Below is a small trained network, with its code and all its weights. Each question gives an input and a class and asks what happens when units are switched off, that is, made to give their printed mean instead of their output.

import numpy as np


def w(rows, s, z=0):
    codes = np.array(rows[::2]) - 128.0
    scale = np.full(codes.shape[1], s)
    scale[-1] = z or s
    return codes * scale


def f(y):
    return np.maximum(y, 0)


def log_softmax(a):
    a = a - a.max(-1, keepdims=True)
    return a - np.log(np.exp(a).sum(-1, keepdims=True))


def net(x, mask):
    res = np.array(x, float).reshape(1, 3) / 4 @ E
    y = f(res @ A[0][:, :-1].T + A[0][:, -1])
    res = res + np.where(mask, y, B[0][:, -1]) @ B[0][:, :-1]
    return log_softmax(res[-1] @ U[:, :-1].T + U[:, -1])


A, B = {}, {}
E = w([
[54,151,89,70,165,255,87,125,227,167,103,54],'x0',
[28,100,51,53,99,156,181,143,57,168,238,199],'x1',
[58,63,191,111,216,81,44,39,83,207,110,168],'x2',
],0.0071)
A[0] = w([
[208,155,169,194,153,109,103,56,177,113,67,69,71],'N0',
[161,223,30,138,76,148,203,235,170,61,149,113,109],'N1',
[63,177,103,67,149,214,66,135,209,120,33,30,105],'N2',
[202,179,193,192,183,100,88,97,186,84,48,64,96],'N3',
[97,48,177,101,186,133,48,41,81,205,115,170,85],'N4',
[78,198,77,120,167,221,89,106,196,179,83,56,65],'N5',
[201,196,203,215,170,101,61,115,191,97,57,53,111],'N6',
[220,97,198,150,92,14,184,96,41,70,99,187,126],'N7',
[205,218,58,161,61,194,152,183,158,27,167,74,119],'N8',
[137,57,158,79,221,67,88,44,125,210,132,146,100],'N9',
[107,81,179,155,190,143,44,48,94,150,162,153,100],'N10',
[153,113,177,178,109,43,159,149,70,57,146,203,90],'N11',
[98,120,112,97,127,177,87,125,190,148,91,94,253],'N12',
[77,30,176,128,182,95,35,40,109,189,88,130,114],'N13',
[183,110,153,184,100,50,149,131,76,82,127,168,122],'N14',
[39,87,22,13,116,117,227,152,76,196,254,211,87],'N15',
],0.0049,0.0057)
B[0] = w([
[92,169,92,135,1,186,60,144,99,165,104,192,183],'N0',
[155,49,83,203,127,70,162,86,177,35,79,79,218],'N1',
[62,80,225,99,120,97,166,146,187,209,146,169,219],'N2',
[76,181,107,149,31,211,57,173,56,155,124,186,206],'N3',
[139,66,87,212,83,134,175,80,159,99,78,100,216],'N4',
[59,34,157,60,74,119,178,199,178,184,159,129,196],'N5',
[76,206,76,134,67,204,54,176,52,157,114,214,218],'N6',
[87,52,183,42,130,104,160,172,165,176,153,141,243],'N7',
[119,45,75,187,122,57,156,96,172,32,92,86,223],'N8',
[156,53,96,177,98,81,165,83,154,61,46,72,210],'N9',
[152,76,63,168,95,96,158,80,177,79,97,82,194],'N10',
[54,51,175,40,59,131,170,209,206,211,184,94,204],'N11',
[77,105,171,83,231,45,128,177,148,125,211,170,231],'N12',
[147,58,78,180,93,62,179,110,148,66,86,83,226],'N13',
[69,91,164,54,115,117,159,170,181,156,174,163,205],'N14',
[85,205,70,161,15,231,40,209,12,136,83,203,254],'N15',
],0.0054,0.0079)
U = w([
[130,81,63,224,120,105,179,95,154,70,83,78,88],'0',
[98,174,78,137,84,204,35,148,56,154,119,168,102],'1',
[92,89,208,2,131,117,173,145,177,188,176,124,76],'2',
[120,138,136,122,189,97,105,122,108,105,168,134,255],'3',
[175,196,127,122,190,147,137,89,103,137,121,96,101],'4',
],0.0088,0.0096)

Each question gives the input, the list of numbers given to net, and the class t.
The units are the neurons (one row each of A and B). Each row of codes is followed by its name. A weight is (code - 128) times the scale printed after its matrix; where a second scale follows, it is the last column's (A, B and U).
mask holds one flag per neuron, in row order. A switched-off neuron (its flag False) gives its mean, the last column of its row in B, instead of its output. The means were averaged over made-up inputs and are rounded, as every weight is.
A unit's drop is (log p(t) with every unit on - log p(t) with that unit switched off) / (log p(t) with every unit on - log p(t) with every unit switched off).
The circuit of an input: a set's keep is (log p(t) with only the set's units on - log p(t) with every unit switched off) / (log p(t) with every unit on - log p(t) with every unit switched off). Starting from the 12 units with the biggest drops (on a tie, the unit counted first), units are removed one at a time, each time the one whose removal leaves the highest keep (on an exact tie, the one counted first), for as long as the keep stays at least 0.8.
units of the circuit, in order: the units of the circuit, biggest drop first
most important unit: the unit with the biggest drop
k most important neurons: the k neurons with the biggest drops, biggest first
drop of u: that unit's drop, to one decimal
input [-5,2,-4], class 2: units of the circuit, in order : N11, N7
input [2,-5,3], class 1: units of the circuit, in order : N6, N3
input [8,-7,-5], class 2: most important unit : N2
input [-6,8,-7], class 1: 2 most important neurons : N15, N13
input [8,-7,8], class 0: 4 most important neurons : N13, N4, N9, N10
input [-7,6,-5], class 2: 2 most important neurons : N11, N7
input [7,5,-7], class 0: 4 most important neurons : N1, N8, N7, N11
input [6,-5,-1], class 2: 3 most important neurons : N2, N15, N5
input [-6,5,-4], class 2: 3 most important neurons : N11, N7, N6
input [-8,6,-7], class 2: 3 most important neurons : N11, N7, N14
input [-7,-7,2], class 1: 2 most important neurons : N6, N3
input [6,-3,-4], class 2: 2 most important neurons : N2, N5
input [7,7,-7], class 0: 3 most important neurons : N1, N8, N6
input [-4,-3,2], class 2: most important neuron : N15
input [-1,-1,-2], class 3: drop of N9 : 0.3
input [3,6,-3], class 1: drop of N15 : 1.2
input [-8,8,2], class 1: drop of N12 : 0.3
